Here is a tiny trained network, its code and every weight. The questions are about switching its units off for an input and a class, where a switched-off unit gives its printed mean instead of its output.

import numpy as np


def w(rows, s, z=0):
    codes = np.array(rows[::2]) - 128.0
    scale = np.full(codes.shape[1], s)
    scale[-1] = z or s
    return codes * scale


def norm(h):
    return h / np.sqrt((h * h).mean(-1, keepdims=True) + 1e-5)


def f(y):
    return y / 2 * (1 + np.tanh(0.7978845608 * (y + 0.044715 * y**3)))


def log_softmax(a):
    a = a - a.max(-1, keepdims=True)
    return a - np.log(np.exp(a).sum(-1, keepdims=True))


def net(x, mask):
    res = np.array(x, float).reshape(1, 6) / 4 @ E
    u = 0
    for l in range(4):
        y = f(norm(res) @ A[l][:, :-1].T + A[l][:, -1])
        res = res + np.where(mask[u : u + 6], y, B[l][:, -1]) @ B[l][:, :-1]
        u += 6
    return log_softmax(norm(res)[-1] @ U[:, :-1].T + U[:, -1])


A, B = {}, {}
E = w([
[128,129,129],'x0',
[104,184,236],'x1',
[42,65,161],'x2',
[188,85,254],'x3',
[126,128,122],'x4',
[127,128,125],'x5',
],0.006)
A[0] = w([
[113,118,55,146],'L0N0',
[219,6,129,79],'L0N1',
[111,124,141,5],'L0N2',
[64,58,159,211],'L0N3',
[88,142,125,62],'L0N4',
[134,129,137,95],'L0N5',
],0.011,0.0026)
B[0] = w([
[199,117,154,225],'L0N0',
[11,254,119,252],'L0N1',
[104,102,113,98],'L0N2',
[88,92,76,255],'L0N3',
[101,101,115,122],'L0N4',
[117,141,139,119],'L0N5',
],0.0069,0.0033)
A[1] = w([
[172,104,109,81],'L1N0',
[73,85,124,254],'L1N1',
[120,4,162,137],'L1N2',
[69,115,92,106],'L1N3',
[143,165,138,27],'L1N4',
[137,187,163,182],'L1N5',
],0.016,0.0033)
B[1] = w([
[137,76,40,134],'L1N0',
[71,94,147,254],'L1N1',
[95,254,90,208],'L1N2',
[219,62,188,216],'L1N3',
[165,191,115,141],'L1N4',
[145,180,64,249],'L1N5',
],0.0081,0.0049)
A[2] = w([
[65,131,179,129],'L2N0',
[163,188,187,195],'L2N1',
[187,178,195,3],'L2N2',
[124,247,163,217],'L2N3',
[28,111,64,85],'L2N4',
[150,160,57,227],'L2N5',
],0.014,0.0023)
B[2] = w([
[94,166,121,181],'L2N0',
[199,154,39,185],'L2N1',
[186,102,25,156],'L2N2',
[199,200,137,254],'L2N3',
[254,78,137,181],'L2N4',
[117,190,196,207],'L2N5',
],0.0092,0.0095)
A[3] = w([
[167,196,5,65],'L3N0',
[161,98,87,103],'L3N1',
[157,133,159,113],'L3N2',
[166,175,150,254],'L3N3',
[176,184,71,89],'L3N4',
[140,130,177,118],'L3N5',
],0.014,0.0022)
B[3] = w([
[19,1,153,248],'L3N0',
[170,175,168,141],'L3N1',
[112,77,157,141],'L3N2',
[126,58,220,214],'L3N3',
[26,93,106,227],'L3N4',
[99,99,196,136],'L3N5',
],0.0059,0.011)
U = w([
[65,71,151,248],'0',
[100,238,136,71],'1',
[251,95,58,88],'2',
],0.016,0.0014)

Each question gives the input, the list of numbers given to net, and the class t.
The units are the neurons (one row each of A and B). Each row of codes is followed by its name. A weight is (code - 128) times the scale printed after its matrix; where a second scale follows, it is the last column's (A, B and U).
mask holds one flag per neuron, layer by layer. A switched-off neuron (its flag False) gives its mean, the last column of its row in B, instead of its output. The means were averaged over made-up inputs and are rounded, as every weight is.
A unit's drop is (log p(t) with every unit on - log p(t) with that unit switched off) / (log p(t) with every unit on - log p(t) with every unit switched off).
most important unit: the unit with the biggest drop
k most important neurons: the k neurons with the biggest drops, biggest first
k most important neurons of layer l: the k neurons of layer l with the biggest drops, biggest first
drop of u: that unit's drop, to one decimal
input [8,-1,4,-5,6,-4], class 2: most important unit : L0N1
input [8,3,5,3,-7,-8], class 1: 2 most important neurons : [L1N2; L3N0]
input [7,4,3,-8,0,7], class 0: 3 most important neurons : [L1N3; L2N1; L1N5]
input [7,-1,1,-5,-2,-5], class 2: 3 most important neurons : [L0N1; L1N5; L1N2]
input [-1,-4,-5,8,-4,5], class 1: 2 most important neurons of layer 1 : [L1N3; L1N5]
input [1,-2,7,-7,-1,3], class 2: 2 most important neurons : [L2N4; L3N0]
input [3,-7,-8,3,6,0], class 1: 2 most important neurons : [L0N1; L2N5]
input [-6,-1,-2,8,6,5], class 1: 4 most important neurons : [L0N1; L1N3; L1N5; L2N4]
input [-7,0,8,-4,1,8], class 2: 2 most important neurons of layer 0 : [L0N1; L0N3]
input [-5,-2,-8,5,6,-4], class 1: 3 most important neurons : [L0N1; L1N3; L1N5]
input [1,7,2,8,6,7], class 1: 4 most important neurons : [L1N2; L1N3; L2N3; L2N4]
input [6,5,5,2,7,6], class 1: 2 most important neurons of layer 2 : [L2N2; L2N0]
input [5,4,5,4,3,-4], class 1: 4 most important neurons : [L1N2; L3N0; L2N2; L2N0]
input [-4,-1,-1,-6,-8,-4], class 0: 2 most important neurons : [L0N1; L1N0]
input [-8,-5,8,-6,-5,-8], class 2: most important unit : L2N4
input [3,1,-1,8,-2,7], class 2: 3 most important neurons : [L2N2; L2N1; L1N2]
input [-7,-1,3,-8,-8,-7], class 2: 2 most important neurons : [L3N0; L3N4]
input [6,-7,-7,3,6,-2], class 1: 2 most important neurons : [L0N1; L2N5]
input [7,3,-3,1,0,2], class 2: 2 most important neurons of layer 2 : [L2N2; L2N1]
input [3,-2,-5,-5,8,-3], class 0: most important unit : L0N1
input [-2,3,-3,3,1,1], class 2: drop of L0N1 : 0.3
input [0,-5,0,3,4,8], class 1: drop of L2N3 : 0.2
input [-4,-1,-4,-5,-5,3], class 0: drop of L0N1 : 0.6
